Here is a tiny trained network, its code and every weight. The questions are about switching its units off for an input and a class, where a switched-off unit gives its printed mean instead of its output.

import numpy as np


def w(rows, s, z=0):
    codes = np.array(rows[::2]) - 128.0
    scale = np.full(codes.shape[1], s)
    scale[-1] = z or s
    return codes * scale


def f(y):
    return np.maximum(y, 0)


def log_softmax(a):
    a = a - a.max(-1, keepdims=True)
    return a - np.log(np.exp(a).sum(-1, keepdims=True))


def net(x, mask):
    res = np.array(x, float).reshape(1, 6) / 4 @ E
    y = f(res @ A[0][:, :-1].T + A[0][:, -1])
    res = res + np.where(mask, y, B[0][:, -1]) @ B[0][:, :-1]
    return log_softmax(res[-1] @ U[:, :-1].T + U[:, -1])


A, B = {}, {}
E = w([
[80,238,13,31,199],'x0',
[14,39,27,165,43],'x1',
[108,202,203,19,3],'x2',
[127,127,129,125,130],'x3',
[128,127,126,129,125],'x4',
[123,126,134,125,133],'x5',
],0.0066)
A[0] = w([
[94,29,154,196,49,232],'n1',
[194,215,80,45,205,154],'n2',
[28,72,105,112,37,185],'n3',
[218,130,201,176,217,243],'n4',
[149,223,71,46,167,168],'n5',
[188,48,217,190,57,253],'n6',
[97,174,183,35,23,169],'n7',
[197,166,229,78,38,185],'n8',
[231,180,158,120,205,240],'n9',
[159,47,158,214,213,252],'n10',
[52,69,37,200,186,216],'n11',
[50,224,31,70,194,168],'n12',
[118,217,82,32,102,123],'n13',
[196,219,85,40,194,150],'n14',
[55,19,125,214,71,190],'n15',
[20,173,118,66,32,173],'n16',
[238,186,211,118,200,248],'n17',
[82,220,26,56,212,206],'n18',
[57,150,16,118,203,187],'n19',
[22,72,37,138,43,176],'n20',
[37,74,26,201,201,220],'n21',
[231,180,182,112,195,220],'n22',
[30,183,18,68,66,150],'n23',
[208,67,158,201,218,243],'n24',
[187,152,229,55,47,222],'n25',
[75,2,137,218,54,214],'n26',
[154,72,66,203,249,246],'n27',
[111,178,184,49,36,196],'n28',
],0.0069,0.005)
B[0] = w([
[123,76,188,240,87,229],'n1',
[92,230,27,63,128,217],'n2',
[47,13,173,199,27,214],'n3',
[154,234,219,125,231,231],'n4',
[58,221,23,30,88,219],'n5',
[223,102,252,216,51,251],'n6',
[31,76,200,62,17,233],'n7',
[210,139,222,60,15,240],'n8',
[127,237,160,90,216,231],'n9',
[166,166,173,235,239,228],'n10',
[223,41,44,194,198,228],'n11',
[108,75,23,1,174,240],'n12',
[25,182,40,32,47,205],'n13',
[85,231,30,49,89,216],'n14',
[132,73,113,233,129,221],'n15',
[22,28,172,102,39,220],'n16',
[205,235,232,43,173,253],'n17',
[151,194,9,15,184,254],'n18',
[219,41,16,38,211,225],'n19',
[62,7,56,121,88,229],'n20',
[243,27,42,176,204,237],'n21',
[119,238,180,79,169,231],'n22',
[50,22,50,24,112,228],'n23',
[158,211,200,213,242,226],'n24',
[186,153,237,72,14,251],'n25',
[132,80,140,244,119,235],'n26',
[240,167,67,151,252,239],'n27',
[61,163,186,47,14,234],'n28',
],0.0059,0.009)
U = w([
[161,190,212,186,233,224],'0',
[167,57,106,245,153,200],'1',
[232,150,223,78,51,210],'2',
[45,44,186,185,32,66],'3',
[171,211,43,86,230,64],'4',
[209,17,20,72,186,106],'5',
[60,236,83,63,69,91],'6',
[3,34,74,59,85,2],'7',
],0.0063,0.0034)

Each question gives the input, the list of numbers given to net, and the class t.
The units are the neurons (one row each of A and B). Each row of codes is followed by its name. A weight is (code - 128) times the scale printed after its matrix; where a second scale follows, it is the last column's (A, B and U).
mask holds one flag per neuron, in row order. A switched-off neuron (its flag False) gives its mean, the last column of its row in B, instead of its output. The means were averaged over made-up inputs and are rounded, as every weight is.
A unit's drop is (log p(t) with every unit on - log p(t) with that unit switched off) / (log p(t) with every unit on - log p(t) with every unit switched off).
The circuit of an input: a set's keep is (log p(t) with only the set's units on - log p(t) with every unit switched off) / (log p(t) with every unit on - log p(t) with every unit switched off). Starting from the 12 units with the biggest drops (on a tie, the unit counted first), units are removed one at a time, each time the one whose removal leaves the highest keep (on an exact tie, the one counted first), for as long as the keep stays at least 0.8.
units of the circuit, in order: the units of the circuit, biggest drop first
k most important neurons: the k neurons with the biggest drops, biggest first
drop of u: that unit's drop, to one decimal
input [8,1,7,-3,-5,-2], class 7: units of the circuit, in order	[n23, n16]
input [6,1,-5,-1,-5,-8], class 5: units of the circuit, in order	[n19]
input [1,5,0,-8,-7,-3], class 5: units of the circuit, in order	[n21, n11]
input [1,8,8,-3,7,0], class 7: 4 most important neurons	[n23, n20, n6, n13]
input [7,5,0,-4,-5,-4], class 5: 3 most important neurons	[n19, n21, n11]
input [7,7,0,3,0,1], class 5: 3 most important neurons	[n19, n21, n11]
input [3,7,1,-4,5,0], class 7: 2 most important neurons	[n3, n16]
input [-6,6,1,7,2,-1], class 3: 2 most important neurons	[n3, n27]
input [1,5,6,-8,-8,-5], class 7: 2 most important neurons	[n23, n6]
input [0,5,-7,0,-2,-6], class 1: drop of n15	0.1
input [-4,1,-7,-4,-1,0], class 1: drop of n11	0.2
input [0,-5,-4,6,-8,-6], class 0: drop of n6	-0.1
